Below are the code and all the weights of a small trained network. Each question names an input and a target symbol and asks about switching units off, where a switched-off unit gives its printed mean instead of its output.

import numpy as np


def w(rows, s, z=0):
    codes = np.array(rows[::2]) - 128.0
    scale = np.full(codes.shape[1], s)
    scale[-1] = z or s
    return codes * scale


def f(y):
    return np.maximum(y, 0)


def softmax(a):
    e = np.exp(a - a.max(-1, keepdims=True))
    return e / e.sum(-1, keepdims=True)


def log_softmax(a):
    a = a - a.max(-1, keepdims=True)
    return a - np.log(np.exp(a).sum(-1, keepdims=True))


def net(x, mask):
    ids = ['αγδθλξπτ'.index(c) for c in x.split()]
    T = len(ids)
    res = E[ids] + P[:T]
    r = res
    for j in range(3):
        rows = slice(2 * j, 2 * j + 2)
        q, k, v = (r @ M[0][rows].T for M in (Q, K, V))
        z = softmax(np.where(np.tri(T) > 0, q @ k.T / 2**0.5, -1e9)) @ v
        o = O[0][rows]
        res = res + np.where(mask[j], z, o[:, -1]) @ o[:, :-1]
    y = f(res @ A[0][:, :-1].T + A[0][:, -1])
    res = res + np.where(mask[3:27], y, B[0][:, -1]) @ B[0][:, :-1]
    return log_softmax(res[-1] @ U[:, :-1].T + U[:, -1])


Q, K, V, O, A, B = {}, {}, {}, {}, {}, {}
E = w([
[100,131,191,106,146,121,160,149,59,113],'α',
[123,117,121,46,129,158,152,169,81,156],'γ',
[118,132,131,146,148,130,163,109,86,119],'δ',
[141,120,72,100,139,157,161,124,108,151],'θ',
[160,216,139,152,141,128,63,89,108,179],'λ',
[136,191,145,133,72,84,101,184,201,97],'ξ',
[119,121,100,142,46,143,156,93,117,119],'π',
[166,7,170,169,113,68,61,144,144,209],'τ',
],0.017)
P = w([
[224,86,125,109,24,21,140,108,82,161],'0',
[9,119,150,135,91,120,136,108,183,201],'1',
[69,147,116,222,116,174,95,226,81,157],'2',
[167,113,62,84,150,24,65,132,35,75],'3',
[254,142,185,121,172,176,124,180,112,123],'4',
[108,120,235,79,206,238,108,64,213,150],'5',
[16,109,107,100,159,93,99,135,94,204],'6',
],0.0082)
Q[0] = w([
[133,76,143,148,129,108,86,123,120,183],'h1',
[150,119,157,121,141,160,113,110,160,118],'h1',
[252,111,148,158,107,108,102,170,117,133],'h2',
[163,145,174,124,144,189,145,113,173,127],'h2',
[124,73,141,128,144,122,112,115,140,154],'h3',
[104,159,105,102,117,147,167,130,118,93],'h3',
],0.02)
K[0] = w([
[143,150,120,91,248,152,128,111,104,109],'h1',
[101,143,133,172,142,180,141,167,119,163],'h1',
[119,111,177,121,134,123,172,100,190,194],'h2',
[40,154,133,147,151,201,125,139,160,126],'h2',
[125,132,122,103,193,160,152,105,100,124],'h3',
[121,108,128,135,52,109,142,137,150,124],'h3',
],0.017)
V[0] = w([
[133,110,152,148,123,94,65,113,162,176],'h1',
[113,150,231,125,149,112,116,107,44,127],'h1',
[102,176,255,173,142,96,119,164,139,97],'h2',
[131,76,187,40,159,130,152,230,114,148],'h2',
[134,188,117,52,108,150,96,140,107,194],'h3',
[114,70,145,63,103,148,93,215,125,136],'h3',
],0.0098)
O[0] = w([
[66,160,143,95,119,145,63,112,79,141,253],'h1',
[120,185,122,238,51,146,126,124,115,12,210],'h1',
[25,123,10,165,102,23,131,165,61,160,93],'h2',
[132,253,157,152,112,74,184,111,162,204,253],'h2',
[169,149,2,56,75,193,64,123,144,134,211],'h3',
[125,112,156,58,30,160,155,182,159,134,233],'h3',
],0.0088,0.0046)
A[0] = w([
[92,165,65,140,94,93,136,161,134,137,153],'n1',
[144,63,133,117,143,184,185,137,114,83,201],'n2',
[108,163,81,119,116,137,108,148,102,45,96],'n3',
[121,101,189,173,140,73,100,141,113,139,122],'n4',
[118,118,175,197,234,63,102,139,134,121,13],'n5',
[113,121,144,58,119,171,169,114,101,137,171],'n6',
[158,106,177,138,137,156,80,124,190,112,141],'n7',
[84,96,132,111,116,155,140,83,97,158,192],'n8',
[146,92,107,182,132,109,97,100,171,131,138],'n9',
[123,68,123,96,195,84,121,146,116,165,134],'n10',
[102,89,63,137,117,124,207,149,87,116,109],'n11',
[121,143,164,103,81,176,159,102,108,96,126],'n12',
[142,137,144,114,100,166,68,138,197,112,77],'n13',
[113,137,88,132,141,147,198,123,141,85,192],'n14',
[170,178,141,121,113,132,183,129,162,84,96],'n15',
[128,109,151,111,107,94,104,172,163,137,80],'n16',
[81,24,69,120,125,100,155,138,69,102,16],'n17',
[161,136,159,113,127,172,220,124,145,97,56],'n18',
[106,142,129,153,128,142,193,94,91,83,211],'n19',
[156,87,76,155,173,109,77,135,163,174,73],'n20',
[86,163,119,101,143,119,196,87,91,170,83],'n21',
[102,1,128,112,164,173,97,125,115,66,3],'n22',
[100,38,112,119,134,138,188,134,78,91,234],'n23',
[121,152,107,161,110,108,125,148,168,141,129],'n24',
],0.01,0.0059)
B[0] = w([
[172,106,145,143,196,72,153,147,120,79,243],'n1',
[94,65,189,104,90,159,152,111,90,47,199],'n2',
[108,104,191,74,129,153,121,118,170,220,183],'n3',
[142,105,125,163,99,237,126,71,130,132,222],'n4',
[78,69,196,1,184,94,141,100,36,110,151],'n5',
[182,152,108,192,156,147,118,66,117,115,255],'n6',
[108,127,108,153,163,65,120,146,86,106,213],'n7',
[141,162,80,136,136,101,71,117,65,75,230],'n8',
[163,165,144,118,163,146,163,118,142,90,195],'n9',
[124,125,115,179,127,174,172,90,205,166,170],'n10',
[74,39,148,94,114,91,150,162,127,144,164],'n11',
[167,161,131,141,179,123,120,96,141,159,236],'n12',
[98,95,111,104,168,33,121,179,72,84,224],'n13',
[113,121,171,69,70,151,115,156,146,134,158],'n14',
[73,88,134,122,128,137,139,116,162,199,187],'n15',
[93,112,123,115,95,131,146,170,153,128,213],'n16',
[86,76,106,192,152,89,107,61,88,234,152],'n17',
[97,68,152,156,148,119,170,120,164,171,183],'n18',
[125,189,115,56,114,132,101,166,140,154,197],'n19',
[144,193,141,44,180,122,142,126,157,160,194],'n20',
[160,135,131,178,136,66,110,201,152,121,186],'n21',
[216,125,200,228,75,63,23,239,200,174,158],'n22',
[80,158,23,115,61,199,212,111,199,98,191],'n23',
[137,113,150,97,139,135,132,150,99,63,204],'n24',
],0.0082,0.0067)
U = w([
[110,106,152,62,124,46,132,214,138,96,113],'α',
[144,163,148,132,143,174,157,114,230,218,114],'γ',
[95,164,89,41,61,233,206,85,113,54,241],'δ',
[120,44,208,103,210,134,160,66,57,111,104],'θ',
[96,68,164,146,44,159,58,119,108,201,3],'λ',
[71,100,57,146,149,97,174,92,81,158,60],'ξ',
[187,100,131,254,106,141,140,136,178,33,82],'π',
[188,236,76,159,184,123,53,89,67,105,229],'τ',
],0.006,0.0035)

Each question gives the input, a string of symbols that net reads in full, and the target symbol t.
The units are the heads (2 rows each of Q, K, V and O) and the neurons (one row each of A and B). Each row of codes is followed by its name. A weight is (code - 128) times the scale printed after its matrix; where a second scale follows, it is the last column's (O, A, B and U).
mask holds one flag per unit, heads first, then neurons. A switched-off unit (its flag False) gives its mean, the last column of its rows in O or B, instead of its output. The means were averaged over made-up inputs and are rounded, as every weight is.
A unit's drop is (log p(t) with every unit on - log p(t) with that unit switched off) / (log p(t) with every unit on - log p(t) with every unit switched off).
The circuit of an input: a set's keep is (log p(t) with only the set's units on - log p(t) with every unit switched off) / (log p(t) with every unit on - log p(t) with every unit switched off). Starting from the 12 units with the biggest drops (on a tie, the unit counted first), units are removed one at a time, each time the one whose removal leaves the highest keep (on an exact tie, the one counted first), for as long as the keep stays at least 0.8.
units of the circuit, in order: the units of the circuit, biggest drop first
unit that matters most: the unit with the biggest drop
k most important neurons: the k neurons with the biggest drops, biggest first
heads that matter: for each layer, one digit per head in row order, 1 if its drop is at least 0.15 and else 0, layers parted by /
input λ α λ τ γ, target α: units of the circuit, in order -> [h2; n11; n21]
input δ τ τ τ τ θ, target τ: units of the circuit, in order -> [h1; n6; n8]
input δ θ τ λ θ, target θ: heads that matter -> 010
input α λ α ξ ξ θ θ, target ξ: heads that matter -> 010
input α δ λ ξ τ, target τ: units of the circuit, in order -> [h3; n20]
input γ θ δ δ τ λ τ, target τ: units of the circuit, in order -> [h3; h1]
input γ λ γ δ γ, target λ: 2 most important neurons -> [n22; n17]
input λ δ α, target λ: units of the circuit, in order -> [h2; n22; n17]
input α δ π ξ ξ γ, target π: units of the circuit, in order -> [n22; h2; n6]
input ξ θ τ τ τ, target γ: units of the circuit, in order -> [h1; n10]
input π λ δ, target π: units of the circuit, in order -> [h2; n22]
input α δ δ δ τ, target θ: units of the circuit, in order -> [h3; n5]
input τ τ π τ τ δ, target π: units of the circuit, in order -> [n22; h2]
input δ τ λ γ, target δ: unit that matters most -> n23
input δ τ τ γ τ π π, target γ: unit that matters most -> h2
input π λ δ τ π, target λ: units of the circuit, in order -> [h2; n22; n17]
input π τ π, target π: units of the circuit, in order -> [h2; n22]
input γ θ δ, target γ: units of the circuit, in order -> [h2; n15]
input τ τ δ λ τ α, target δ: units of the circuit, in order -> [h2; n23]
input τ γ δ, target τ: unit that matters most -> h1
input τ δ δ τ δ γ γ, target τ: heads that matter -> 000
input τ θ τ τ θ, target θ: heads that matter -> 011
input δ δ λ τ α τ, target π: heads that matter -> 100
input α α τ τ α, target α: heads that matter -> 010
input τ τ τ θ π α, target τ: heads that matter -> 000
input ξ α τ δ γ δ, target τ: heads that matter -> 000
input γ θ λ π γ, target θ: most important neuron -> [n2]
